Below are the code and all the weights of a small trained network. Each question names an input and a target symbol and asks about switching units off, where a switched-off unit gives its printed mean instead of its output.

import numpy as np


def w(rows, s, z=0):
    codes = np.array(rows[::2]) - 128.0
    scale = np.full(codes.shape[1], s)
    scale[-1] = z or s
    return codes * scale


def norm(h):
    return h / np.sqrt((h * h).mean(-1, keepdims=True) + 1e-5)


def f(y):
    return y / 2 * (1 + np.tanh(0.7978845608 * (y + 0.044715 * y**3)))


def softmax(a):
    e = np.exp(a - a.max(-1, keepdims=True))
    return e / e.sum(-1, keepdims=True)


def log_softmax(a):
    a = a - a.max(-1, keepdims=True)
    return a - np.log(np.exp(a).sum(-1, keepdims=True))


def net(x, mask):
    ids = ['ΘΣεζξτφψω'.index(c) for c in x.split()]
    T = len(ids)
    res = E[ids] + P[:T]
    u = 0
    for l in range(2):
        r = norm(res)
        for j in range(2):
            rows = slice(3 * j, 3 * j + 3)
            q, k, v = (r @ M[l][rows].T for M in (Q, K, V))
            z = softmax(np.where(np.tri(T) > 0, q @ k.T / 3**0.5, -1e9)) @ v
            o = O[l][rows]
            res = res + np.where(mask[u + j], z, o[:, -1]) @ o[:, :-1]
        u += 2
        y = f(norm(res) @ A[l][:, :-1].T + A[l][:, -1])
        res = res + np.where(mask[u : u + 12], y, B[l][:, -1]) @ B[l][:, :-1]
        u += 12
    return log_softmax(norm(res)[-1] @ U[:, :-1].T + U[:, -1])


Q, K, V, O, A, B = {}, {}, {}, {}, {}, {}
E = w([
[154,176,118],'Θ',
[183,173,148],'Σ',
[134,120,100],'ε',
[66,110,121],'ζ',
[106,99,98],'ξ',
[251,86,163],'τ',
[141,14,135],'φ',
[84,107,143],'ψ',
[119,64,102],'ω',
],0.029)
P = w([
[95,254,218],'0',
[159,63,75],'1',
[167,83,92],'2',
[171,90,96],'3',
[171,93,99],'4',
[173,95,100],'5',
[173,99,105],'6',
[174,99,105],'7',
[171,102,108],'8',
[172,103,106],'9',
[174,104,108],'10',
[172,104,108],'11',
[173,106,110],'12',
[173,105,109],'13',
],0.0071)
Q[0] = w([
[2,208,51],'0.h1',
[52,75,249],'0.h1',
[249,102,208],'0.h1',
[189,120,175],'0.h2',
[89,123,227],'0.h2',
[118,170,158],'0.h2',
],0.0074)
K[0] = w([
[39,2,64],'0.h1',
[113,140,171],'0.h1',
[168,212,162],'0.h1',
[131,118,93],'0.h2',
[143,103,83],'0.h2',
[126,139,125],'0.h2',
],0.014)
V[0] = w([
[103,152,115],'0.h1',
[78,85,103],'0.h1',
[116,69,128],'0.h1',
[136,198,238],'0.h2',
[103,2,121],'0.h2',
[5,101,95],'0.h2',
],0.0089)
O[0] = w([
[153,21,122,111],'0.h1',
[128,233,170,114],'0.h1',
[255,124,124,132],'0.h1',
[133,151,148,5],'0.h2',
[137,123,104,244],'0.h2',
[117,143,158,152],'0.h2',
],0.0061,0.0025)
A[0] = w([
[179,146,30,110],'0.n1',
[231,136,174,253],'0.n2',
[251,76,136,162],'0.n3',
[157,214,117,158],'0.n4',
[79,104,94,240],'0.n5',
[70,216,149,186],'0.n6',
[147,85,102,94],'0.n7',
[188,53,159,35],'0.n8',
[146,74,110,141],'0.n9',
[102,55,173,236],'0.n10',
[129,129,18,17],'0.n11',
[254,214,155,181],'0.n12',
],0.0076,0.0019)
B[0] = w([
[158,147,199,209],'0.n1',
[46,50,128,216],'0.n2',
[59,91,137,252],'0.n3',
[81,100,107,153],'0.n4',
[254,151,111,190],'0.n5',
[132,56,74,134],'0.n6',
[67,174,249,160],'0.n7',
[104,113,100,166],'0.n8',
[95,63,197,179],'0.n9',
[199,71,110,219],'0.n10',
[147,95,163,165],'0.n11',
[168,111,114,240],'0.n12',
],0.0057,0.0042)
Q[1] = w([
[109,222,76],'1.h1',
[122,83,126],'1.h1',
[113,140,129],'1.h1',
[79,160,212],'1.h2',
[212,96,152],'1.h2',
[69,134,7],'1.h2',
],0.015)
K[1] = w([
[249,57,99],'1.h1',
[116,156,162],'1.h1',
[96,98,58],'1.h1',
[166,171,60],'1.h2',
[54,178,220],'1.h2',
[172,50,90],'1.h2',
],0.017)
V[1] = w([
[110,199,233],'1.h1',
[110,64,1],'1.h1',
[95,147,70],'1.h1',
[150,214,83],'1.h2',
[132,213,216],'1.h2',
[49,107,237],'1.h2',
],0.0069)
O[1] = w([
[7,255,138,93],'1.h1',
[94,117,42,188],'1.h1',
[127,152,48,163],'1.h1',
[196,122,119,1],'1.h2',
[175,175,164,72],'1.h2',
[74,145,139,219],'1.h2',
],0.007,0.0028)
A[1] = w([
[165,160,170,5],'1.n1',
[162,208,163,60],'1.n2',
[77,104,176,184],'1.n3',
[69,180,3,115],'1.n4',
[199,180,106,121],'1.n5',
[47,150,95,154],'1.n6',
[178,122,120,106],'1.n7',
[46,167,65,141],'1.n8',
[156,129,65,214],'1.n9',
[181,58,62,168],'1.n10',
[124,120,75,159],'1.n11',
[164,92,146,180],'1.n12',
],0.012,0.0033)
B[1] = w([
[82,74,96,126],'1.n1',
[93,66,204,142],'1.n2',
[145,113,3,161],'1.n3',
[214,162,137,139],'1.n4',
[155,212,165,134],'1.n5',
[76,215,71,139],'1.n6',
[123,209,73,141],'1.n7',
[162,247,113,135],'1.n8',
[120,183,121,172],'1.n9',
[113,187,198,255],'1.n10',
[97,191,136,155],'1.n11',
[169,159,71,172],'1.n12',
],0.0071,0.01)
U = w([
[175,183,167,181],'Θ',
[106,121,249,160],'Σ',
[197,113,39,71],'ε',
[66,182,31,75],'ζ',
[187,153,57,45],'ξ',
[231,93,173,34],'τ',
[95,67,154,210],'φ',
[15,148,168,254],'ψ',
[51,97,44,103],'ω',
],0.017,0.0039)

Each question gives the input, a string of symbols that net reads in full, and the target symbol t.
The units are the heads (3 rows each of Q, K, V and O) and the neurons (one row each of A and B). Each row of codes is followed by its name. A weight is (code - 128) times the scale printed after its matrix; where a second scale follows, it is the last column's (O, A, B and U).
mask holds one flag per unit, layer by layer, with each layer's heads first. A switched-off unit (its flag False) gives its mean, the last column of its rows in O or B, instead of its output. The means were averaged over made-up inputs and are rounded, as every weight is.
A unit's drop is (log p(t) with every unit on - log p(t) with that unit switched off) / (log p(t) with every unit on - log p(t) with every unit switched off).
The circuit of an input: a set's keep is (log p(t) with only the set's units on - log p(t) with every unit switched off) / (log p(t) with every unit on - log p(t) with every unit switched off). Starting from the 12 units with the biggest drops (on a tie, the unit counted first), units are removed one at a time, each time the one whose removal leaves the highest keep (on an exact tie, the one counted first), for as long as the keep stays at least 0.8.
units of the circuit, in order: the units of the circuit, biggest drop first
most important unit: the unit with the biggest drop
k most important neurons: the k neurons with the biggest drops, biggest first
top k neurons in layer l: the k neurons of layer l with the biggest drops, biggest first
input ω Σ ε, target ω: units of the circuit, in order -> (1.h2)
input Θ ψ ξ φ ψ ω ψ ζ ψ, target Θ: units of the circuit, in order -> (0.h1 1.h2)
input ζ Σ Σ Θ ω Θ φ Σ Σ ψ τ ξ, target ζ: units of the circuit, in order -> (1.n10 0.h1)
input ψ ζ Θ τ ψ ε ε ξ, target ψ: top 2 neurons in layer 0 -> (0.n2 0.n3)
input τ ζ ψ Θ φ Θ ε ψ ψ ψ Σ, target τ: 3 most important neurons -> (0.n2 0.n12 1.n10)
input τ ξ ε Σ φ ω Σ, target τ: 4 most important neurons -> (0.n12 0.n2 1.n10 1.n12)
input ε ξ ζ τ ψ ξ Σ, target ε: 4 most important neurons -> (0.n12 0.n6 0.n2 0.n10)
input Σ τ φ ε ξ φ ω ψ ζ Σ, target Σ: 3 most important neurons -> (0.n5 0.n2 0.n10)
input ζ Θ τ ψ ε φ ω ε ω φ Θ Σ Σ, target ζ: top 3 neurons in layer 0 -> (0.n2 0.n5 0.n6)
input φ ω ε ψ ψ Θ Θ ε τ ε φ ξ, target φ: top 2 neurons in layer 0 -> (0.n12 0.n11)
input Θ Θ ψ ψ φ ψ ε ω Θ ψ Σ ε, target Θ: top 3 neurons in layer 0 -> (0.n10 0.n1 0.n6)
input ε ψ φ ε ψ ζ Σ, target ε: 4 most important neurons -> (0.n12 0.n6 0.n10 0.n2)
input Σ φ ζ ξ Θ ξ φ ξ Σ ε, target Σ: 2 most important neurons -> (0.n1 0.n5)
input τ Σ ω Θ τ τ Σ ω Σ τ Θ Θ ψ, target τ: most important unit -> 1.h1
input φ Σ φ Σ Θ ξ φ τ τ ψ, target φ: 4 most important neurons -> (0.n10 0.n1 1.n4 0.n12)
input Θ Σ ε, target Θ: top 2 neurons in layer 0 -> (0.n1 0.n6)
input ξ ε ε φ ξ φ Σ Θ Σ ψ Θ ζ Σ ψ, target ξ: 2 most important neurons -> (0.n12 0.n6)
input ζ ζ ε ε, target ζ: top 2 neurons in layer 1 -> (1.n3 1.n10)
input ξ Σ ζ ξ, target ξ: 3 most important neurons -> (0.n6 0.n12 0.n2)
input ω ψ τ ψ ω ψ ψ ζ ψ, target ω: most important neuron -> (0.n5)
input ω Σ Σ ζ ψ ψ ζ τ ε ψ ξ ξ ψ Σ, target ω: 4 most important neurons -> (0.n3 0.n2 0.n5 0.n7)
input ε Σ ε ψ ξ ω ξ ε ω ω τ Θ ψ ξ, target ε: top 3 neurons in layer 0 -> (0.n12 0.n6 0.n10)
input Σ Σ ξ ξ ψ φ ζ ξ Θ Σ ε τ ψ, target Σ: 3 most important neurons -> (0.n5 0.n2 1.n2)
input ξ ψ ψ φ ψ ω Θ ψ φ ω ψ ψ Σ, target ξ: top 3 neurons in layer 0 -> (0.n10 0.n6 0.n7)
input Θ ψ ε ψ, target Θ: top 3 neurons in layer 0 -> (0.n6 0.n7 0.n1)
input ζ ω Σ ε, target ζ: top 2 neurons in layer 0 -> (0.n6 0.n10)
input ψ ζ ψ Θ ε ψ ξ, target ψ: most important neuron -> (0.n2)
input ω τ Θ φ ω ζ ξ Σ ε, target ω: 3 most important neurons -> (0.n3 0.n5 1.n3)
